Here is a tiny trained network, its code and every weight. The questions are about switching its units off for an input and a target symbol, where a switched-off unit gives its printed mean instead of its output.

import numpy as np


def w(rows, s, z=0):
    codes = np.array(rows[::2]) - 128.0
    scale = np.full(codes.shape[1], s)
    scale[-1] = z or s
    return codes * scale


def norm(h):
    return h / np.sqrt((h * h).mean(-1, keepdims=True) + 1e-5)


def f(y):
    return y / 2 * (1 + np.tanh(0.7978845608 * (y + 0.044715 * y**3)))


def softmax(a):
    e = np.exp(a - a.max(-1, keepdims=True))
    return e / e.sum(-1, keepdims=True)


def log_softmax(a):
    a = a - a.max(-1, keepdims=True)
    return a - np.log(np.exp(a).sum(-1, keepdims=True))


def net(x, mask):
    ids = ['ΔΛβεζηθμξπστω'.index(c) for c in x.split()]
    T = len(ids)
    res = E[ids] + P[:T]
    u = 0
    for l in range(2):
        r = norm(res)
        for j in range(2):
            rows = slice(2 * j, 2 * j + 2)
            q, k, v = (r @ M[l][rows].T for M in (Q, K, V))
            z = softmax(np.where(np.tri(T) > 0, q @ k.T / 2**0.5, -1e9)) @ v
            o = O[l][rows]
            res = res + np.where(mask[u + j], z, o[:, -1]) @ o[:, :-1]
        u += 2
        y = f(norm(res) @ A[l][:, :-1].T + A[l][:, -1])
        res = res + np.where(mask[u : u + 12], y, B[l][:, -1]) @ B[l][:, :-1]
        u += 12
    return log_softmax(norm(res)[-1] @ U[:, :-1].T + U[:, -1])


Q, K, V, O, A, B = {}, {}, {}, {}, {}, {}
E = w([
[173,115,146,26,110],'Δ',
[121,107,163,7,152],'Λ',
[143,135,201,90,149],'β',
[148,93,177,30,99],'ε',
[225,49,193,131,64],'ζ',
[149,131,47,58,126],'η',
[221,131,108,123,85],'θ',
[68,9,179,117,104],'μ',
[188,59,64,103,169],'ξ',
[94,228,54,70,146],'π',
[162,108,99,49,75],'σ',
[141,225,132,114,64],'τ',
[70,164,155,153,143],'ω',
],0.013)
P = w([
[117,170,188,1,151],'0',
[102,140,156,40,99],'1',
[109,134,143,83,92],'2',
[142,150,135,127,125],'3',
[161,156,134,153,138],'4',
[189,140,108,183,109],'5',
],0.0099)
Q[0] = w([
[252,250,192,106,29],'L0H1',
[18,219,216,170,85],'L0H1',
[138,180,95,76,85],'L0H2',
[69,152,99,171,151],'L0H2',
],0.02)
K[0] = w([
[197,250,62,187,80],'L0H1',
[69,194,219,144,142],'L0H1',
[115,188,102,199,113],'L0H2',
[110,154,170,41,140],'L0H2',
],0.024)
V[0] = w([
[124,186,208,95,93],'L0H1',
[72,149,146,203,140],'L0H1',
[112,1,101,81,188],'L0H2',
[79,194,31,115,147],'L0H2',
],0.029)
O[0] = w([
[95,178,159,151,42,196],'L0H1',
[97,210,114,167,187,6],'L0H1',
[207,155,201,73,254,63],'L0H2',
[101,158,42,59,109,163],'L0H2',
],0.017,0.022)
A[0] = w([
[72,78,132,132,58,83],'L0N1',
[140,110,128,175,98,48],'L0N2',
[79,53,127,129,161,112],'L0N3',
[45,160,133,104,123,185],'L0N4',
[111,183,134,59,139,3],'L0N5',
[100,137,156,173,89,85],'L0N6',
[129,254,124,166,144,22],'L0N7',
[63,147,104,112,147,57],'L0N8',
[98,91,199,143,127,105],'L0N9',
[58,87,140,149,229,208],'L0N10',
[44,160,82,189,194,171],'L0N11',
[118,103,140,148,122,102],'L0N12',
],0.023,0.0024)
B[0] = w([
[216,186,121,112,126,250],'L0N1',
[162,101,154,164,142,158],'L0N2',
[178,112,118,142,93,136],'L0N3',
[160,171,164,76,137,170],'L0N4',
[126,60,185,126,77,146],'L0N5',
[197,131,165,161,146,178],'L0N6',
[253,196,60,173,63,141],'L0N7',
[118,149,152,72,165,144],'L0N8',
[67,144,174,87,139,162],'L0N9',
[144,238,177,110,165,140],'L0N10',
[193,198,117,115,183,143],'L0N11',
[145,125,166,133,139,139],'L0N12',
],0.027,0.017)
Q[1] = w([
[103,155,113,177,133],'L1H1',
[4,84,98,152,173],'L1H1',
[175,159,155,88,79],'L1H2',
[111,94,115,128,129],'L1H2',
],0.039)
K[1] = w([
[99,102,223,179,96],'L1H1',
[78,126,253,50,84],'L1H1',
[117,159,52,193,186],'L1H2',
[133,106,149,127,138],'L1H2',
],0.03)
V[1] = w([
[164,92,139,161,171],'L1H1',
[156,223,149,172,120],'L1H1',
[250,166,141,96,213],'L1H2',
[27,222,135,64,187],'L1H2',
],0.026)
O[1] = w([
[169,103,152,140,143,1],'L1H1',
[155,217,123,183,136,168],'L1H1',
[202,119,118,152,254,239],'L1H2',
[79,225,135,60,169,12],'L1H2',
],0.017,0.0093)
A[1] = w([
[52,138,82,226,59,201],'L1N1',
[188,134,120,90,101,46],'L1N2',
[52,117,251,183,149,220],'L1N3',
[73,160,170,169,203,19],'L1N4',
[153,185,101,94,90,122],'L1N5',
[88,168,88,78,149,58],'L1N6',
[78,55,141,139,150,109],'L1N7',
[95,140,145,47,168,4],'L1N8',
[90,172,108,119,166,208],'L1N9',
[122,173,173,207,98,90],'L1N10',
[112,166,81,146,186,75],'L1N11',
[101,145,114,132,186,185],'L1N12',
],0.021,0.0027)
B[1] = w([
[34,149,204,100,26,231],'L1N1',
[172,136,67,140,141,243],'L1N2',
[3,143,112,29,81,205],'L1N3',
[126,216,142,107,119,150],'L1N4',
[152,122,78,91,188,255],'L1N5',
[176,116,127,76,149,154],'L1N6',
[143,145,97,119,78,157],'L1N7',
[65,78,135,116,87,163],'L1N8',
[180,152,115,113,106,147],'L1N9',
[177,151,162,221,149,223],'L1N10',
[164,113,98,115,78,141],'L1N11',
[174,120,139,100,119,137],'L1N12',
],0.034,0.009)
U = w([
[168,162,169,87,88,243],'Δ',
[57,103,93,149,128,255],'Λ',
[135,160,172,134,122,73],'β',
[115,145,160,102,124,27],'ε',
[77,79,232,175,130,107],'ζ',
[114,29,76,103,81,118],'η',
[177,81,139,249,103,48],'θ',
[85,181,171,70,182,97],'μ',
[120,97,151,145,236,132],'ξ',
[81,200,60,53,138,106],'π',
[159,128,139,103,119,62],'σ',
[82,174,109,174,31,133],'τ',
[150,229,78,172,175,116],'ω',
],0.011,0.0084)

Each question gives the input, a string of symbols that net reads in full, and the target symbol t.
The units are the heads (2 rows each of Q, K, V and O) and the neurons (one row each of A and B). Each row of codes is followed by its name. A weight is (code - 128) times the scale printed after its matrix; where a second scale follows, it is the last column's (O, A, B and U).
mask holds one flag per unit, layer by layer, with each layer's heads first. A switched-off unit (its flag False) gives its mean, the last column of its rows in O or B, instead of its output. The means were averaged over made-up inputs and are rounded, as every weight is.
A unit's drop is (log p(t) with every unit on - log p(t) with that unit switched off) / (log p(t) with every unit on - log p(t) with every unit switched off).
most important unit: the unit with the biggest drop
top k neurons: the k neurons with the biggest drops, biggest first
top k neurons in layer l: the k neurons of layer l with the biggest drops, biggest first
heads that matter: for each layer, one digit per head in row order, 1 if its drop is at least 0.15 and else 0, layers parted by /
drop of u: that unit's drop, to one decimal
input β η η Λ, target η: heads that matter : 01 / 00
input η ζ η Λ, target η: heads that matter : 11 / 00
input Λ ε ξ Δ, target ξ: heads that matter : 01 / 00
input ξ Λ β τ Δ, target τ: most important unit : L0H2
input η ζ ε β η ξ, target ξ: heads that matter : 11 / 00
input θ Λ ζ ζ, target ζ: top 2 neurons : L0N9, L1N3
input η Λ π β η, target η: heads that matter : 10 / 10
input η τ Λ η η ε, target η: heads that matter : 11 / 00
input β μ Δ, target μ: top 2 neurons in layer 0 : L0N1, L0N9
input ζ π ε τ β, target τ: heads that matter : 11 / 01
input ξ τ ε ε, target τ: heads that matter : 01 / 00
input η θ Λ, target θ: top 2 neurons : L0N1, L0N5
input π σ ε θ Λ Δ, target θ: top 2 neurons in layer 0 : L0N5, L0N4
input τ τ Λ η Λ π, target π: heads that matter : 11 / 00
input τ ξ σ, target τ: top 2 neurons : L1N1, L0N1
input η ζ ζ ζ ζ, target ζ: top neuron : L0N9
input Λ β Λ τ π β, target τ: top 2 neurons : L1N1, L1N3
input Δ Λ ξ, target ξ: drop of L0H2 : 0.5
input ζ η Δ η ζ η, target η: drop of L0H2 : 0.2
input ξ ξ Δ η η θ, target θ: drop of L1N3 : 0.0
input ζ η ε τ η, target τ: top neuron : L1N1
